Rows lie near named flat spaces through zero. A row that begins with a name and a colon came from that space; any other row is followed by the name of its block's space that it lies nearest.
jt_ms: [  8  -2  13 -18   6 -23 -26   1 -15  61 -12 -22  -2 -15  -2 -41 -10  15
  -1  12]
dq_gq: [ -9   6  -2   3 -47 -13   6 -11  -6   1  16 -15  -4  20  24 -32   7   6
  10 -17]
lf_qp: [ -2  -1  15 -16 -41 -25 -40 -14 -19  70  -9  25 -15 -10   7 -43 -50  23
  22   6]
lf_qp: [  6  25   8 -13 -14  -4  19 -19 -17  35  14 -29  -8  -3  18  -7  21  -1
  11 -22]
cf_tl: [ -1  -3  -4  -1  -3  13 -14  -4 -12   3  -6  33 -17 -14  -1  23 -25   3
  10   3]
cf_tl: [ -9   2  -2   5   7 -11  -6   7  24  -2  -1 -10  20  12  -8 -36   6  -4
 -14  18]
dq_gq: [-12  -3 -29  17 -19  34  -1  -7 -28 -41  18   3 -17  15  23  -5  25  -5
   1  -3]
cf_tl: [  3  -9   3   2  16  51 -25 -15  -1   4  -9 104   1  -3 -28  29 -45  -4
  12  26]
jt_ms: [ 11  13  27 -18 -12 -22  10 -13   3  50   0  -7   6  -3  -1  -9 -10   6
  12 -14]
dq_gq: [ 27 -48  28   6  17  -9  29  22  25 -53 -11  18  27  17 -27  57  -7   6
  -3 -19]
cf_tl: [ 22 -11  18 -11  39  15  -5  -3  -9  37  -2 -10  28  11 -19 -37  27   2
 -12  19]
dq_gq: [ 38 -51  35  -2  38  29   9   4   2 -11  -7  45  41  30 -38  14   5   7
  -4   7]
jt_ms: [ -4  20  -5   1  15  28   2 -12   8   3   4  29   3  -2  -9  10   0 -14
   0  12]
cf_tl: [ 4 -1  2 -2  5 11 -1 -4 -7  4 -1 13 -3 -4 -2 11 -3  0  4  0]
lf_qp: [ 15 -10  -3  -5  47  -1   6  20 -13  -8 -12 -41  -7 -26  -7  34  23  -1
 -15  -1]
jt_ms: [-12  11  12  -2 -17 -31  -2   4  43   4 -16  40   0 -16 -15  32 -60   0
  11  -2]
dq_gq: [  4  -7  -4   6  29  27   4   4   7 -26  -4  28   7   0 -17  31   2  -9
  -6  10]
jt_ms: [ -1 -11   8  -2 -22 -35  -1  10   6   0  -6 -18  -3  -1   6  -4 -14  11
   3 -12]
dq_gq: [ 10 -12   2  -2  27  18  -8   3  -9   4  -6  11   4  -4 -12   5   4   0
  -5  12]
lf_qp: [  0  44  20 -12 -38  -7  35 -34  11  39  23   0   6  13  14  -6   4  -7
  22 -30]
jt_ms: [  4  14   9 -10  14   8  -5 -10   4  33  -4  20   4 -10 -12   1 -12  -3
   4  10]
lf_qp: [ -2   2   1   4   5  -8  12   7  19 -18  -2  -4   7   0  -6  15   0  -5
  -5  -3]
cf_tl: [ 29 -30  29 -11 -13   5   5  -9 -29  20   2  16   4  13  -1   6  -3  19
  17 -20]
jt_ms: [  0   7  -2 -11  23   2 -34  -2 -12  51 -12   0  -2 -18  -8 -36  -9   4
  -6  30]
jt_ms: [ 19 -36  -5   6  54  46 -10  13 -18 -34 -13  38   0  -8 -25  48   3  -2
 -10  18]
cf_tl: [  0  -8   1  -4 -12 -36  -7  12  -9  14  -4 -51  -5  -4  13 -30   8  12
  -5  -6]
lf_qp: [ 10  14  20  -6  14  16  21 -14  25   9   1  44  18   3 -22  33 -14 -11
   8  -3]
lf_qp: [ -4  -2  -1   4   5 -17   8  13  20 -20  -6 -13   4  -4  -5  14  -3  -3
  -7  -3]
dq_gq: [ 18 -17  22  -8  17  -3   0   3   5  17  -8  10  19   5 -19  -2  -6   6
  -1   4]
dq_gq: [ 30 -39  25 -10  20   9 -11   2 -24  23  -6   5  18  14 -15 -21   9  16
  -2   6]
cf_tl: [ -4  -5  -1  -1  12  -6 -23   7   6  17  -9   0   9  -1 -10 -34  -7   3
 -10  24]
lf_qp: [ -1  -3  -4  -3 -25  27 -29 -23 -39  35  10  29 -10  12  13 -46  -4  10
  14  11]
[-19  18 -10  15 -13   0  22   0  38 -42  10   9  12  16   0   9   3 -16
  -4  -3]
cf_tl
[ -5   6 -20   1   2  33 -23 -13 -37  17   9   0 -14   1  14 -35  20  -1
  -1  17]
dq_gq
[  7  -5   0   1  22  17   3   1  -1  -8  -2  11   4  -2 -10  16   6  -5
  -4   5]
lf_qp
[ -7  -3  -2   2 -11 -19  -7   7   7  -1  -3 -13   1   2   4 -18  -5   4
  -3   2]
cf_tl
[ 31 -10  24 -13  24  10  23  -7 -19  25   9 -33  21  15  -4 -13  45   3
  -4 -12]
cf_tl
[ -6  10 -13  -3  27   3 -21   6  -3  18  -9 -12  -6 -20  -5 -14   2  -4
 -12  23]
cf_tl
[ -8   3 -19   7 -16  22  -9 -10 -27  -6  14  -3 -13   9  19 -24  19   0
   2   2]
dq_gq
[ -5  -8   4  12 -45 -14  26  -2  13 -40  15  -1   6  30  15   4   3   2
  10 -28]
dq_gq
[  7  15  18 -12  -7  -3   7 -15   4  36   1  17   2  -5  -5   7 -16   1
  13  -8]
lf_qp
[  7   6   7 -11   1  -7  -2  -5 -15  30  -2 -15  -9 -13   5  -1   0   5
   5  -6]
lf_qp
[  9 -14  20  -7  18 -12 -11  11  25   6 -28  54   1 -24 -32  53 -59   5
   7   7]
jt_ms
[ 12  28  28 -20   4   0  12 -23  11  58   1  23  10  -8 -13   6 -16  -4
  15  -5]
jt_ms
[ 19 -27  20   2   4  24   7  -7  -2  -7   6  32  27  33 -15  -9   9   4
   2   1]
dq_gq
[  3  24  12 -14 -25 -11  10 -20 -11  44  11 -14  -7  -2  15 -14   2   3
  16 -18]
lf_qp
[  2   3  -6   1  14  23  -1  -6 -12   1   6   0   1   3   0  -7  19  -5
  -4   7]
jt_ms
[  7  29  -8  -2  14  23  44 -11 -13 -19  17 -29 -16 -12  15  57  41 -17
   4 -31]
cf_tl
[ 10 -18  24   7 -12 -13  34   6  38 -40   1  23  28  26 -16  33 -11  -1
   5 -21]
dq_gq
[  7  -6   6  -2 -15  -2  10  -4 -14  -3   3  -1 -10  -1   9  19  -1   6
  11 -20]
cf_tl

Rows lie near named flat spaces through zero. A row that begins with a name and a colon came from that space; any other row is followed by the name of its block's space that it lies nearest.
dn-mp: [ -9 -13   7  13 -31  13  13  27  32  19   9 -29  45  -8  43 -11  17  38
  -4 -25]
cq-hp: [ 16  12  18 -35 -53  22 -17  10   7   8   1 -16   6  10   6   4  -7  22
  21  -8]
cq-hp: [ -9 -11   9 -14  -4  -2  -2 -28  11   1 -11 -30  14  -3  -3  -6 -19   6
  13   0]
qz-ft: [-28 -17   6  24   9  12  -9  14   8  -3  21  27   7  -5  25  -6  51   9
 -32  -3]
dn-mp: [ 11 -15  -4 -19 -14   8  -4 -27  -2   5   6  16 -29  26 -31   7  20   0
   9  11]
dn-mp: [ 39   8 -16 -20   8   6  26  55   3 -14 -22   3  19 -22  -1   4 -12  15
 -24  -9]
qt-qc: [  1  12   6   0 -40 -11  21  35  22  10   0 -37  26 -16  18 -15 -18  26
  32 -14]
qt-qc: [-14  16 -19  73  34  11 -14  37  -5   9  32  28   7  12  39 -13  29  24
 -41 -16]
qz-ft: [-13  -3  -5  18  21  -2  -4   3   0  -7   6  11  -1  -3   2  -8  10   4
 -15   2]
qz-ft: [ 13  11   6 -17 -26   7  -7   0  -2   7  -1 -10  -3  10  -2   5 -12   5
  18  -3]
qz-ft: [-10  -2  -1   5  15   5 -15  -7   1  -9   5   7  -4   4  -6 -10   6  13
 -11   4]
cq-hp: [ -7  19  10 -13   3  -1 -23   1  -6 -18  -4  -4  -7  -7 -10  -9 -22   6
   8   8]
qt-qc: [ 22  16 -24  39  -7  20 -12   6   2  32  25  -2  -4  49   6  -9   3  46
  -1 -16]
ld-lc: [-18 -16  16 -16  -4   3 -10 -27  13  -4  -7 -23  15  -6   3  -6  -6   7
   4   1]
cq-hp: [  1  -8   8  -4 -27   2   1 -41   1  28   1 -24   2  22   6  13  -9 -14
  26  -5]
qt-qc: [ -3  -2 -17  17  50 -11   3   0 -15 -19  -3  31 -18  -7 -19  -1   7 -17
 -26  13]
qt-qc: [  5 -28 -14 -11  27 -10  20 -15  -4 -14  -7  30 -23  -3 -35   7  24 -20
 -15  17]
ld-lc: [ 40   9   6 -50 -32  19  -1  16  -8  -3 -14   8  -7   4 -12  21  -6  -4
   3   0]
qz-ft: [-11   3  19 -23 -23  23 -38   7  -2 -16  19  32 -23   9  -8  -3  36  16
  -5  11]
ld-lc: [ 24   2  -1 -21 -46  22  -9  -2  11  18  11  -8  -9  34 -13  -2   7  38
  21  -6]
qz-ft: [  9  -3  -8 -10  19  18 -30 -54  11   4 -13 -44  13  32 -21 -19 -46  48
   2  -3]
ld-lc: [  1 -22 -19  13   0 -10  23 -11  14  11  10   3 -13  16 -23 -10  21  15
   9   4]
qz-ft: [-20  -5 -13  33  50  -5  -9  -8   1 -13   5   8   1  -2  -4 -19   2  14
 -26   5]
ld-lc: [  9 -40  -5 -29 -31  -8  39 -17  28  11  -7 -18   2   2 -26  -2  17  11
  24   3]
cq-hp: [-41  28  -5  40  65 -47 -21 -30 -38 -29   7  31 -53 -10 -35 -12 -25 -53
  14  34]
cq-hp: [-11 -26  -2  -8   9  -8  21   6  24 -13 -10 -12  20 -24  -4 -14   9  17
  -9   1]
dn-mp: [ 22 -23  -8 -38 -18  10  -6 -47  -8   3   7  34 -58  43 -63  13  31  -7
  17  25]
qt-qc: [ -7   0  15 -14   9  10 -25 -27 -15  -7  -6   8  -6   2   1  13  -4 -23
 -10   7]
qz-ft: [-21 -41  -2   1  34   9  -3 -34  15 -10  -4   2  13  -3  -3  -7  25  10
 -34   4]
dn-mp: [-17  -4   8  -1 -15  -9  -1  -8   6  -1   9  -1 -10  -1  -8  -8   9   0
  20   7]
ld-lc: [-34  17   2  54  17 -13 -10   8   0   7  18  -9  13  -6  34 -16  -5   2
  -1  -9]
ld-lc: [ 23 -18  -3 -35  -9 -17  48  19   0  -7 -25   5   3 -30 -12  21   3 -37
   3   4]
ld-lc: [ -8  -9  14 -18 -25   8  -8 -16  15   5  -1 -25  14   2   5  -6  -4  17
  14  -4]
qt-qc: [  6  16  -7  -8  26 -19   1  -4 -13 -19 -17  -5 -11 -12 -26  -4 -38 -13
   9  12]
dn-mp: [ -7  31  13  -4  -5 -26   6  19  -7 -10 -16 -29  12 -32  10  -4 -50 -20
  29  -1]
dn-mp: [-11  24  18   5 -18 -12  -7 -13  -5  14  -9 -43  21  -8  27   3 -48 -18
  32 -10]
cq-hp: [-10  25   4  13   0 -15 -16  -9 -24  -1  13  21 -37   9 -14   4  -5 -30
  23  14]
dn-mp: [-35  -8  13  28 -10   0  -9 -11  14  14  18 -16  18   1  31 -12  14  10
   5  -9]
cq-hp: [ 22   4 -20  11  40  22   0  45   0 -15  -8  18  23 -10  16  -3   6  27
 -59 -13]
qt-qc: [  2  49   3   5  42  -4 -46 -19 -36 -18 -15  -9 -11   3  -8  -1 -69 -16
   1   8]
[  2  30   9   0 -27   0 -12  38 -14  -4  17  26 -23  -1   3   3  11  -7
  15   4]
qz-ft
[ 22  40   8  -1 -34  19 -33   0 -30  21  15  15 -26  36   8  22 -10 -15
  19  -4]
cq-hp
[ 12  38   5  -6   1  15 -35  18 -21 -11   3  13 -13   8   0   2 -20   6
  -4   1]
cq-hp
[ 39  14 -14 -24   7  -1  24  51  -3 -17 -25   1  13 -24  -7   5 -23   5
 -14  -5]
dn-mp
[-14  16  32  -5 -32  24 -38  -9  -2  13   7 -21  22   6  44   8  -8   2
   5 -15]
qt-qc
[-15  -3  -6  44  10  -2  12  22   7  13  14   3  21  -6  37  -4  21   3
 -19 -15]
qz-ft
[ -8 -31  -4  -2  22   5   5 -31  13   0 -10 -13  17   0  -1  -3   5   7
 -19  -1]
qz-ft
[ 13  34  33 -34 -57  24 -26  28  -3   7  -6 -27  26  -7  39  13 -28   6
  17 -18]
ld-lc
[ -9 -64 -35  40  51 -19  72  13  29   4  -5  14  28 -25   9  -4  54  -4
 -50  -7]
cq-hp
[  9 -16  11 -23 -84   7  21   0  39  35  10 -47  20  16   7  -9   7  44
  52 -16]
ld-lc
[-19 -24   4 -13  -3 -16  22   6  23 -16  -5  -9   8 -27 -12 -17  13  11
   7   7]
cq-hp
[ 35   0 -15  -9  12  17  12  28   0   0 -15   3  19  -2   7  10  -5  12
 -31 -12]
dn-mp
[  9  12  14  -8 -49  15  -4  22   2  18  12  -2   5   8  24  11  12   4
  15 -12]
qz-ft
[ -5 -28  -7   8   0  -8  29  -4  15  10   0  -3   9  -5   3   1  22  -4
  -3  -3]
cq-hp
[ -4  11  12  -5 -48 -11   2   3  -8  12  21  18 -35  11 -10   9  21 -22
  42   9]
cq-hp
[-14  11  -5  45  11   7  -7  31   2   7  21  11  14   0  35  -9  19  16
 -22 -14]
qt-qc
[ 23  11   3 -25 -13   4   7  22 -11  -4 -12   8  -1 -10   1  17  -7 -18
  -2  -1]
ld-lc
[-14  12 -16  52  27  -9   9  46   3  -3  16  15  11 -14  25 -17  14  15
 -23  -9]
qt-qc
[ 12  25   7   5 -40   2   7  38   1  17   7 -12  13  -3  28   5  -8   3
  20 -16]
ld-lc
[ -8  15   9 -11   9  -2 -22  -9  -5 -16  -7 -10  -3  -6 -10  -9 -27   5
   7   7]
cq-hp
[  3  -8  12 -38 -15   6 -10 -11  -3 -14  -5  13 -18  -1 -22   7  11  -7
   5  13]
qz-ft
[ 10  18  19 -27 -11  13 -17  13 -12 -10 -14  -3  10 -14  15  15 -19 -14
  -6  -4]
ld-lc
[ 12  -2 -15  -3  19  -9   9  -7  -5  -7  -7   8 -16   4 -28  -1  -7  -3
   1  10]
qt-qc
[  3  15 -15  30  20 -16  13   9  -4   7  -3 -13   7  -2   6  -6 -26  -2
   4  -6]
qz-ft
[-16   4 -12  16  50  -7 -20 -13  -6 -25   2  13 -17   1 -26 -21  -9  14
 -16  15]
qz-ft

Each name stands for a flat space through zero: a line, a plane or more. A row that begins with a name and a colon came from that space; any other row is followed by the name of the space it lies nearest, among the names in its block.
nm-tt: [ 14 -36  15 -11 -14  -7  16 -21   2 -12  19  27   0  32   0  10  -3  -4
  -8 -35]
tc-bn: [  5  22  18 -11  46  22   3  -5 -12  10  -5  -1 -40   8  11  -2  20 -29
  -5  -5]
tc-bn: [ 12  32  -3   6  -3  41 -28   2  10   5  -2   4   2   8  32 -10   1 -10
 -15  25]
jl-hz: [-22  29  15   7 -41   1   9   1 -12  20 -15 -11  -1   2  20 -24   5   3
   4  35]
mr-zp: [ 27 -17 -28 -12  14   1 -19 -12  23 -31  12  12   8   0  -1  -5   2   1
   0 -30]
jl-hz: [  4  41  11  -4  -2 -10   1  -7   2   0 -18 -14  11 -31   7 -28   2 -18
  -7  13]
tc-bn: [ 10  25  -1  10 -10   4 -19  -4  17  -4  -4  -1  30 -17   5  -1 -15  -3
 -17  13]
gf-ct: [ -7  14  -6  -3 -24 -18   8 -32   2   6   1  11 -14  18   6  -1  13   2
   7 -14]
mr-zp: [-24 -15   8   3 -36 -47  12 -37   8 -11   8   4   8  15 -26  10  -5  27
  11 -25]
gd-qn: [-25  18   5   5  34  -1 -16  -1   1  -4  -8 -26 -16 -13 -19   0   5  10
  10  10]
nm-tt: [ -1 -11  -9   6  -3 -24  23  21 -12  16  -5  -3  14 -25 -17  16 -10  -1
   4   1]
gd-qn: [ 20 -19  -6  -7 -26  12  12   5  -4   3   8  22   3  20  23  -7   2  -7
  -4  -6]
gd-qn: [ -7  30 -14   9   0 -12 -26 -12  20 -12  -7 -15  19 -24 -10  -5  -6  12
   0   9]
gd-qn: [-21  25  45   0   1   0   6 -13  -9   4 -10 -15 -11   4   1 -14   3  -8
  -6  14]
jl-hz: [ 26  36 -25   2  38 -21   0  -4   8  10 -11   2  11 -48 -14  21  -3 -29
 -12 -15]
gd-qn: [ 56 -12 -10  -5  10  -3   7   0  14  -5  11  33  35 -17   1  24 -20 -33
 -31 -32]
jl-hz: [ -4  11   8   8  -9  20  -1  -8  -6  21   5  14 -17  29  17  17   4  -5
  -7   7]
nm-tt: [  4 -27  15  -8  18   3   5 -12  -1 -11  15  13 -15  25  -8  15   2  -2
  -3 -27]
gf-ct: [  2  -8 -14   5 -37   8   6  23  -6  12  -3   3  15   0  17 -11  -4   7
   4  22]
mr-zp: [  7  -9  -6 -12 -10 -29  21 -24  -1  -3   4  14  -7   6  -6   2   9  -5
   6 -32]
mr-zp: [-14  23  43  -2  13  16 -11 -33   2  -5   2  -2 -24  29   6  -3   7  -8
 -12  -2]
gd-qn: [-16  30  28  -5  37  23 -16  -8  -3  -6  -9 -22 -30   3   5 -19  15  -9
  -1  14]
jl-hz: [ 39  19 -33 -10  -9  36 -34  21  23 -25  -9  -4  33 -29  38 -52  -1 -10
  -8  24]
gf-ct: [-10   4  10  -8  12 -15   1 -29   3 -11   2  -2 -20  11 -10  -3  12   2
   6 -21]
gf-ct: [ -2 -20  10 -11   8  -3  11 -23  -5  -4  13  15 -30  35  -2  10  14  -2
   5 -31]
mr-zp: [  8 -14  30 -13   8 -10  20  20  -9 -13  -9 -16  20 -30  -9 -26 -10 -14
  -7   4]
gd-qn: [ 23 -28  10  -4  42   9  10  24  -6  -2   7   6   6 -12 -14  23 -13 -19
 -14 -15]
mr-zp: [ -8  -5  14   4 -11 -13  21   2 -13  16  -1   3  -1   4  -6  12  -4  -2
  -1   0]
nm-tt: [  2  -7  14  -6  17  18 -12 -15   5 -13  10   6 -17  25   4   1   6  -1
  -4 -12]
mr-zp: [ -9   1  36   1   0  -2  25  21 -21  16 -11 -13   4 -13  -2  -6  -7 -13
  -7  19]
nm-tt: [ 13 -20  15   0 -30   7  20  -2  -8  14  12  28   5  29  16  15  -7 -10
 -14  -8]
tc-bn: [-21 -13  26   7 -21 -19   7  -2   0  -7   0 -11  19  -2 -19   0 -16  18
   0   6]
jl-hz: [-12 -48   8  -6   3   0  -2   5   1 -25  14  -4  -3  19 -16  -2  -3  25
  12 -12]
mr-zp: [-41  10  24  24 -20   4 -19  -2   3   4  -1 -18   8  12 -12  11 -15  31
   1  32]
jl-hz: [-34  61  47  10  19 -29  11 -27 -11  22 -22 -26 -14 -22 -21   7   2 -15
  -8  13]
tc-bn: [-18 -11  30   2 -17 -30  19  -8  -5  -3  -1  -7  14  -4 -22   3 -12   8
  -1  -4]
gf-ct: [  9   2 -26   9 -45  10   1  28  -2  16  -6   4  26 -10  24 -13  -8   6
   1  30]
gf-ct: [ 14  -8  -8   4 -47 -16  37   8 -15  32   1  26  14   4  14  14  -6 -13
  -6  -2]
gd-qn: [ 26  20 -32  -4   6 -42  22 -47   6  20   7  38 -16   3  -8  44  13 -26
  -6 -57]
gf-ct: [-10 -20  36  -1  29   2  15   3 -14   4   7  -1 -17  14 -17  22  -4  -6
  -6 -11]
tc-bn: [ -9 -29 -58  30  39  19 -57   4  30 -11  28   9  -1  20 -32  71 -14  47
  10 -12]
nm-tt: [ 27 -10  -4 -19   0   1  -3  -5  12 -29   2   4  13  -8  10 -31   3 -10
  -4 -16]
tc-bn: [-11  14  44   9  -9 -21  13 -24  -1   7   0   2  12   2 -15  18 -15  -8
 -19  -5]
gd-qn: [-14  25  10   9   0 -28   1 -19   5   3  -7 -10   9 -18 -20  10  -7   2
  -3  -1]
tc-bn: [ -9 -12   8  -7 -13  -1   8  13  -8  -8  -6 -13   2  -4   3 -28   3   8
  10  12]
nm-tt: [  0  12 -21 -28 -11  -2   5 -36  -2 -10  -2   8 -50  31  29 -43  45  -3
  26 -23]
tc-bn: [ 17  14 -14   1 -18   4   0  -6   5   9   0  16   7   2  18   1   1 -11
  -8  -1]
mr-zp: [ 25  -9 -12 -12  25  16 -24   6  19 -34   3  -4  14 -15   2 -22  -2  -4
  -4  -8]
jl-hz: [ 50  -5 -27 -16  -4   2  10  -3   7  -3   5  30  12  -7  21  -5   4 -30
 -13 -27]
jl-hz: [ -2  -1  10   1  41  28 -39   0  18 -30   6 -15   0   0  -9  -4  -6   9
  -6   4]
nm-tt: [ -1  10   7   3  -8   4 -30 -20  24 -28   4  -5  20   2  -2 -12 -10  13
  -8   1]
gf-ct: [ 18 -28 -28 -16 -13  10  -4   4   6 -19   8  11  -3  14  17 -23  11   7
  12 -13]
nm-tt: [ 20 -13   6  -3  49  22   3  43 -10   2  -4  -9   7 -30  -6   7 -10 -22
 -12   9]
gf-ct: [ -4 -20  40  -1   0 -37  52  13 -27  20  -5  -1  11 -20 -26  18 -15 -18
  -9  -9]
[  4  22  17  -1  -7  20  -2  -3  -3   7  -5   1  -4   7  23 -15   4 -15
 -11  15]
tc-bn
[ -5  29  24  22  -7 -19  24   7 -14  41 -10   2  20 -24 -12  39 -22 -20
 -23  15]
gf-ct
[-23  -4  16  25 -16  -1 -29  -1  19 -14   7 -13  37  -1 -23  18 -31  33
  -9  19]
tc-bn
[-34 -40  26   6 -32 -35  20   0  -8  -8   6 -11  15   8 -31   6 -16  33
  12  -2]
tc-bn
[ 26 -13 -20 -11  39 -15  -9   4  16 -28   1  -4  18 -36 -22   0  -6  -7
  -2 -26]
jl-hz
[-21 -19  73  -3 -10 -29  18 -43   1 -20  13   3   4  29 -28  11 -15   5
 -16 -28]
mr-zp
[  9 -27  -4 -12  -9 -32   9  -9  10 -28   4   0  22 -14 -19 -12  -7   8
   5 -25]
mr-zp
[ 42  -5 -34 -11  -3 -28  29  -2  -1  12   1  28  12 -22   2  14   2 -29
  -6 -35]
jl-hz
[-23  33   5  12 -13   5  13 -14 -19  44  -4   9 -38  29  16  22  17  -6
   4  12]
mr-zp
[-11  23  -9  10   5  13 -24  14   6  -1 -11 -21  10 -20   2 -11  -4  10
   2  30]
jl-hz
[-18  20  -6  10   4 -16  -4  11  -2   6 -14 -23   9 -31 -15  -3  -4   9
   8  20]
jl-hz
[-18  17  32  16  24  36 -56 -26  28 -27  12 -10   1  28  -6  12 -13  19
 -18  11]
nm-tt
[ 11  17 -42  13  25   8 -25  22  12   5  -6  -8  15 -34  -7  16  -7   3
   1  13]
jl-hz
[ 32   8 -23  -5 -12  24 -10   6   8   1   1  17  10   1  31 -13   3 -15
 -10   3]
jl-hz
[ -1   3  16   8  17   8   4  -7  -5  16   7  12 -13  16  -4  33  -3 -11
 -13  -7]
gf-ct
[ 13  -1 -14  -1  -7  -2  -2  -4   7  -2   3  10   8  -1   4   3  -1  -3
  -3  -8]
gd-qn
[ 12   3 -24  -4  -1 -52  33   3  -7  13 -11   1  15 -44 -22  10  -1 -13
   6 -20]
jl-hz
[-11   5  29   6  56  51 -28   1  -2   0  10  -4 -37  33   3  22   5  -4
 -11   8]
nm-tt
[-19  37  23   9   1  -6   7 -15  -9  23 -10  -7 -13   0  -1  10   3 -10
  -6  12]
jl-hz
[ 23  22 -35  -7  -7 -17 -11 -20  20 -12  -4   8  14 -20   6 -13   6  -7
   0 -16]
gf-ct
[ 11  22 -14   0  19 -17  -2   2   6  -1 -11  -9  13 -39 -11  -1  -3 -12
  -3  -3]
jl-hz
[-41  21  72   3 -16   3  16 -34 -18  16  -1  -5 -35  46   6  -2   9  -2
  -7  10]
jl-hz
[ -7  -1  20  -1 -18   5  14  -7 -11  12   2   8 -13  24  12   0   5  -5
  -3   2]
tc-bn
[ -3  -4  -7  -3 -21 -10  17 -12  -8  13   3  14 -15  19   8   4  11   0
   7 -11]
gd-qn
[ -8 -18 -14   5  27  19 -38  21  16 -30   3 -22  12 -13 -15  -8  -9  27
   9  14]
jl-hz
[ -1  14  11  24 -28   7 -14  14  10   8  -3  -3  46 -16   1  12 -31   6
 -21  32]
nm-tt
[ 17  -5 -13   2  -6  -7   0   0   8  -3   4  10  20 -10  -3   9 -10  -3
  -8  -9]
gd-qn
[-50  65  32   2  11  -9 -10 -43  -5   8 -19 -30 -47  10  -1 -21  28   4
  13  16]
gd-qn
